Below is a small trained network, with its code and all its weights. Each question gives an input and a class and asks what happens when units are switched off, that is, made to give their printed mean instead of their output.

import numpy as np


def w(rows, s, z=0):
    codes = np.array(rows[::2]) - 128.0
    scale = np.full(codes.shape[1], s)
    scale[-1] = z or s
    return codes * scale


def f(y):
    return np.maximum(y, 0)


def log_softmax(a):
    a = a - a.max(-1, keepdims=True)
    return a - np.log(np.exp(a).sum(-1, keepdims=True))


def net(x, mask):
    res = np.array(x, float).reshape(1, 7) / 4 @ E
    y = f(res @ A[0][:, :-1].T + A[0][:, -1])
    res = res + np.where(mask, y, B[0][:, -1]) @ B[0][:, :-1]
    return log_softmax(res[-1] @ U[:, :-1].T + U[:, -1])


A, B = {}, {}
E = w([
[247,247,68,11],'x0',
[128,128,132,131],'x1',
[131,130,129,126],'x2',
[131,130,129,128],'x3',
[209,182,240,238],'x4',
[176,29,243,3],'x5',
[23,228,216,57],'x6',
],0.0057)
A[0] = w([
[69,75,139,162,202],'N0',
[48,59,158,175,56],'N1',
[192,1,192,73,71],'N2',
[70,185,165,102,83],'N3',
[202,37,52,169,113],'N4',
[34,217,153,90,92],'N5',
[170,105,50,167,153],'N6',
[173,169,230,201,98],'N7',
[65,55,194,182,100],'N8',
[94,69,94,59,95],'N9',
[69,220,7,242,47],'N10',
[71,177,168,92,82],'N11',
[76,98,81,98,205],'N12',
[48,110,44,92,88],'N13',
[222,67,78,145,79],'N14',
[69,93,94,98,99],'N15',
[117,114,129,144,217],'N16',
[120,115,119,146,236],'N17',
[168,82,92,142,81],'N18',
[80,90,67,70,92],'N19',
[221,221,102,48,95],'N20',
[146,104,105,139,254],'N21',
[84,112,59,107,90],'N22',
],0.0093,0.008)
B[0] = w([
[121,160,92,101,235],'N0',
[131,101,12,97,185],'N1',
[131,100,169,58,211],'N2',
[91,86,141,172,165],'N3',
[81,116,146,166,217],'N4',
[82,92,149,171,194],'N5',
[73,128,149,136,208],'N6',
[188,142,117,176,196],'N7',
[153,121,54,129,210],'N8',
[172,138,152,165,178],'N9',
[186,28,199,6,230],'N10',
[96,91,149,173,166],'N11',
[153,179,155,162,229],'N12',
[162,135,134,161,186],'N13',
[76,122,130,181,186],'N14',
[172,138,123,151,166],'N15',
[123,182,156,94,217],'N16',
[116,199,151,94,235],'N17',
[83,105,138,166,155],'N18',
[191,122,148,183,178],'N19',
[100,100,32,130,218],'N20',
[98,195,152,109,253],'N21',
[172,126,138,164,164],'N22',
],0.011,0.0082)
U = w([
[151,53,168,60,128],'0',
[121,99,7,117,125],'1',
[112,164,141,116,255],'2',
[53,77,158,181,43],'3',
[215,144,142,180,40],'4',
[104,170,134,105,158],'5',
],0.017,0.0071)

Each question gives the input, the list of numbers given to net, and the class t.
The units are the neurons (one row each of A and B). Each row of codes is followed by its name. A weight is (code - 128) times the scale printed after its matrix; where a second scale follows, it is the last column's (A, B and U).
mask holds one flag per neuron, in row order. A switched-off neuron (its flag False) gives its mean, the last column of its row in B, instead of its output. The means were averaged over made-up inputs and are rounded, as every weight is.
A unit's drop is (log p(t) with every unit on - log p(t) with that unit switched off) / (log p(t) with every unit on - log p(t) with every unit switched off).
The circuit of an input: a set's keep is (log p(t) with only the set's units on - log p(t) with every unit switched off) / (log p(t) with every unit on - log p(t) with every unit switched off). Starting from the 12 units with the biggest drops (on a tie, the unit counted first), units are removed one at a time, each time the one whose removal leaves the highest keep (on an exact tie, the one counted first), for as long as the keep stays at least 0.8.
circuit, biggest first: the units of the circuit, biggest drop first
most important unit: the unit with the biggest drop
top k neurons: the k neurons with the biggest drops, biggest first
input [-8,-8,-4,2,7,2,-8], class 1: circuit, biggest first : (N8; N1)
input [-2,0,-8,2,8,5,8], class 3: circuit, biggest first : (N3; N11)
input [5,6,1,-4,3,-1,5], class 1: circuit, biggest first : (N20; N12)
input [7,-7,1,0,4,-2,0], class 1: circuit, biggest first : (N20)
input [-1,5,-5,-5,-1,4,-5], class 2: circuit, biggest first : (N10; N21)
input [-1,-2,8,4,0,4,-4], class 5: circuit, biggest first : (N10; N21; N19)
input [-7,-4,0,-1,0,5,-2], class 1: circuit, biggest first : (N1; N8)
input [-8,7,2,6,-1,2,6], class 1: circuit, biggest first : (N1; N8)
input [-7,0,2,-7,6,-7,-6], class 0: top 2 neurons : (N10; N20)
input [-1,-7,8,6,6,5,-4], class 5: circuit, biggest first : (N10; N19)
input [8,-4,6,-1,-2,5,5], class 1: top 2 neurons : (N20; N10)
input [0,-3,7,-7,3,-2,8], class 3: circuit, biggest first : (N5; N3)
input [-2,-1,6,0,-8,4,-8], class 3: top 2 neurons : (N4; N14)
input [4,-6,3,-8,-2,-7,-7], class 2: circuit, biggest first : (N6)
input [-1,2,8,-7,4,5,-6], class 5: top 3 neurons : (N10; N5; N21)
input [-6,-2,-7,8,-7,6,-4], class 2: circuit, biggest first : (N10; N12)
input [3,-8,-4,8,-7,-5,-5], class 2: top 3 neurons : (N6; N7; N21)
input [-7,-5,-5,6,-3,-4,-4], class 1: top 2 neurons : (N1; N8)
input [0,-1,7,5,2,-7,8], class 3: top 2 neurons : (N5; N3)
input [-1,3,3,1,-7,0,-4], class 4: most important unit : N19
input [6,-1,5,5,5,-5,-5], class 1: top 2 neurons : (N20; N12)
input [0,-1,5,6,-3,-5,7], class 3: top 3 neurons : (N5; N3; N11)
input [-5,-5,1,-6,7,-6,6], class 4: top 2 neurons : (N7; N2)
